[[119 126 129 143 131 132 120 133 126 131 127 126 127 133 127 125]
 [124 135 130 124 124 129 133 126 130 130 128 124 123 123 130 130]
 [136 133 126 120 122 133 136 137 127 117 130 125 122 130 124 126]
 [141 124 132 126 124 136 107 126 124 135 125 128 126 136 118 137]
 [130 125 133 132 131 130 121 133 128 129 130 129 131 132 125 126]
 [127 132 130 128 126 129 129 128 126 128 129 125 126 126 127 129]
 [141 123 133 138 132 130 118 153 136 127 120 125 146 140 135 119]
 [112 121 129 109 136 120 111 121 129 133 120 111 122 132 122 115]
 [122 138 124 122 121 126 137 122 126 127 128 122 120 122 129 131]]
The top-right entry: 125
Give the 2nd largest entry.
146
The largest entry in the first row: 143
The 2nd smallest entry -> 109
The entry in the bottom-right corner is 131
The largest entry in the last row -> 138
The entry just left of the largest entry is 118
Give the entry directly below the largest entry.
121
The top entry of the column that holds the largest entry: 133
The largest entry in the last column is 137
Give the entry directly above the largest entry.
128
The third entry in reading order: 129
Give the second entry on the diagonal from the top-right corner.
130
The top-left entry -> 119
Give the smallest entry in the last row.
120
Give the minimum.
107
Give the 2nd entry on the main diagonal.
135
Give the bottom-left entry.
122
Give the bottom entry of the column that holds the smallest entry.
137
The maximum is 153
Give the entry directly below the smallest entry.
121
Give the smallest entry in the last column.
115
Give the 5th entry, reading row by row.
131
The bottom entry of the column that holds the largest entry: 122
Give the 3rd entry on the diagonal from the top-right corner.
130
The first entry of the largest entry's row is 141
Give the entry just right of the largest entry.
136
Give the entry just right of the smallest entry.
126
The 2nd entry, reading row by row is 126
Give the fifth-last entry, reading row by row.
122

[[150 132 123 129 105 126 126 132 133 135 122 122 116]
 [142 126 129 123 127 131 134 125 126 126 129 122 123]
 [123 124 123 129 141 127 127 126 126 126 122 125 120]
 [128 127 125 131 121 127 119 129 126 139 124 127 128]
 [132 126 129 126 152 131 118 128 125 121 129 130 127]
 [111 115 129 130 116 129 137 128 131 125 120 127 139]
 [126 130 129 128 127 145 111 126 123 131 131 131 116]
 [132 121 126 128 113 134 130 129 129 122 125 134 122]
 [133 125 136 130 118 125 130 130 137 132 119 124 133]]
The entry directly below the centre entry?
A: 137
The 5th-last entry, reading row by row?
A: 137
The first entry, reading row by row -> 150
The smallest entry in the first row?
A: 105
The second entry, reading row by row?
A: 132
The centre entry -> 118
The last entry, reading row by row is 133
The 3rd-last entry, reading row by row?
A: 119
The largest entry in the last column?
A: 139
The entry in the bottom-left corner?
A: 133
The second entry on the diagonal from the top-right corner?
A: 122
The third largest entry?
A: 145
The entry just right of 142?
A: 126
The entry directly below the smallest entry?
A: 127
The first entry on the diagonal from the top-right corner?
A: 116
The entry directly above the largest entry?
A: 121
The entry just left of the centre entry?
A: 131
The last entry of the largest entry's row -> 127
The third entry on the diagonal from the top-right corner?
A: 122
The second-last entry, reading row by row?
A: 124
The entry just right of the centre entry: 128
The entry just left of the largest entry?
A: 126
The first entry in the row that holds the largest entry?
A: 132
The entry just right of 105 is 126

Read these off the matrix that follows.
1) Report the third entry on the main diagonal.
2) Report the entry in the bottom-right corner.
3) Report the 1st entry in reading order.
4) Report the smallest entry.
5) Report the top entry of the column that holds the largest entry.
6) Report the entry just right of 123.
7) Report the last entry of the largest entry's row.
8) Report the first entry of the smallest entry's row.
143  119  130  122  146  122  137  132
130  132  116  122  107  123  117  140
118  119  122  142  135  129  128  136
134  103  125  120  138  114  136  152
142  136  111  126  140  121  141  127
135  151  135  124  116  121  124  133
132  125  142  116  130  124  128  132
142  133  124  109  122  122  127  136
133  137  128  126  122  122  120  138
145  117  119  107  140  111  142  146
1) 122
2) 146
3) 143
4) 103
5) 132
6) 117
7) 152
8) 134
